Below is a small trained network, with its code and all its weights. Each question gives an input and a class and asks what happens when units are switched off, that is, made to give their printed mean instead of their output.

import numpy as np


def w(rows, s, z=0):
    codes = np.array(rows[::2]) - 128.0
    scale = np.full(codes.shape[1], s)
    scale[-1] = z or s
    return codes * scale


def f(y):
    return np.maximum(y, 0)


def log_softmax(a):
    a = a - a.max(-1, keepdims=True)
    return a - np.log(np.exp(a).sum(-1, keepdims=True))


def net(x, mask):
    res = np.array(x, float).reshape(1, 6) / 4 @ E
    y = f(res @ A[0][:, :-1].T + A[0][:, -1])
    res = res + np.where(mask, y, B[0][:, -1]) @ B[0][:, :-1]
    return log_softmax(res[-1] @ U[:, :-1].T + U[:, -1])


A, B = {}, {}
E = w([
[119,181,129,219,173,176,115,42,61,88,107,143],'x0',
[143,118,98,167,116,109,128,136,142,123,134,109],'x1',
[88,131,134,107,166,150,153,144,117,150,137,147],'x2',
[165,118,131,161,136,119,161,124,140,129,165,93],'x3',
[53,207,135,62,73,97,254,151,177,43,102,35],'x4',
[195,206,40,89,80,151,141,176,10,154,198,188],'x5',
],0.0069)
A[0] = w([
[151,45,129,83,158,131,57,182,193,195,198,204,186],'neuron 1',
[146,120,124,133,196,242,75,65,154,131,23,87,168],'neuron 2',
[200,160,71,117,113,205,111,137,41,132,197,172,209],'neuron 3',
[130,82,174,202,212,191,82,41,143,191,59,193,146],'neuron 4',
[57,228,93,230,78,230,151,62,100,47,101,88,213],'neuron 5',
[164,42,131,90,104,85,43,176,210,211,182,200,234],'neuron 6',
[159,187,40,33,50,127,192,176,81,183,211,155,244],'neuron 7',
[152,199,59,211,179,198,3,43,95,171,123,129,254],'neuron 8',
[232,214,54,182,142,146,137,91,25,178,221,173,253],'neuron 9',
],0.0052,0.0023)
B[0] = w([
[176,34,225,162,122,65,188,174,131,79,160,166,210],'neuron 1',
[172,73,142,147,192,155,176,119,185,106,139,148,183],'neuron 2',
[152,181,88,63,99,131,136,123,91,59,117,225,227],'neuron 3',
[175,84,119,197,193,207,148,60,155,132,97,154,216],'neuron 4',
[83,37,181,206,153,48,134,163,70,96,180,180,217],'neuron 5',
[18,94,206,147,91,66,171,171,106,34,184,168,221],'neuron 6',
[211,242,137,77,63,179,64,196,61,68,95,41,243],'neuron 7',
[170,155,98,200,138,167,105,67,118,134,209,254,239],'neuron 8',
[106,153,85,28,117,135,95,78,92,93,200,145,254],'neuron 9',
],0.0061,0.0083)
U = w([
[94,76,219,174,202,56,172,149,198,79,144,180,251],'0',
[137,132,162,106,76,123,104,180,21,89,185,147,253],'1',
[195,91,103,254,218,234,46,85,169,200,90,145,2],'2',
[169,182,52,84,176,161,67,92,96,192,168,207,119],'3',
[66,118,170,49,82,56,178,159,242,136,80,82,215],'4',
[189,186,68,40,57,186,119,244,108,170,63,32,8],'5',
],0.0053,0.0023)

Each question gives the input, the list of numbers given to net, and the class t.
The units are the neurons (one row each of A and B). Each row of codes is followed by its name. A weight is (code - 128) times the scale printed after its matrix; where a second scale follows, it is the last column's (A, B and U).
mask holds one flag per neuron, in row order. A switched-off neuron (its flag False) gives its mean, the last column of its row in B, instead of its output. The means were averaged over made-up inputs and are rounded, as every weight is.
A unit's drop is (log p(t) with every unit on - log p(t) with that unit switched off) / (log p(t) with every unit on - log p(t) with every unit switched off).
The circuit of an input: a set's keep is (log p(t) with only the set's units on - log p(t) with every unit switched off) / (log p(t) with every unit on - log p(t) with every unit switched off). Starting from all 9 units, units are removed one at a time, each time the one whose removal leaves the highest keep (on an exact tie, the one counted first), for as long as the keep stays at least 0.8.
circuit, biggest first: the units of the circuit, biggest drop first
unit that matters most: the unit with the biggest drop
k most important neurons: the k neurons with the biggest drops, biggest first
drop when u is switched off: that unit's drop, to one decimal
input [-3,5,-2,8,-6,0], class 0: 3 most important neurons	(neuron 7; neuron 6; neuron 1)
input [-8,4,4,-2,1,4], class 5: 4 most important neurons	(neuron 7; neuron 5; neuron 8; neuron 9)
input [-1,8,6,-1,7,3], class 5: circuit, biggest first	(neuron 7; neuron 6; neuron 8)
input [-3,3,2,-6,1,1], class 5: unit that matters most	neuron 5
input [-7,6,6,-6,4,4], class 5: circuit, biggest first	(neuron 7; neuron 5)
input [1,3,-4,6,-3,-8], class 2: circuit, biggest first	(neuron 4; neuron 5)
input [-7,-2,5,-6,1,0], class 4: 2 most important neurons	(neuron 8; neuron 5)
input [4,3,7,3,0,-1], class 2: circuit, biggest first	(neuron 6; neuron 1; neuron 3)
input [0,6,-3,-3,7,8], class 5: 4 most important neurons	(neuron 7; neuron 6; neuron 8; neuron 1)
input [0,1,6,7,8,6], class 5: 4 most important neurons	(neuron 7; neuron 6; neuron 8; neuron 1)
input [-6,-4,6,-4,2,8], class 5: 3 most important neurons	(neuron 7; neuron 5; neuron 8)
input [2,-3,5,-7,-6,-2], class 2: 3 most important neurons	(neuron 4; neuron 8; neuron 5)
input [-5,7,3,0,6,2], class 5: drop when neuron 7 is switched off	0.2
input [3,4,4,-7,-4,0], class 2: unit that matters most	neuron 4
input [-3,0,-3,0,7,1], class 5: drop when neuron 6 is switched off	0.2
input [6,2,-8,2,0,0], class 2: drop when neuron 3 is switched off	0.1
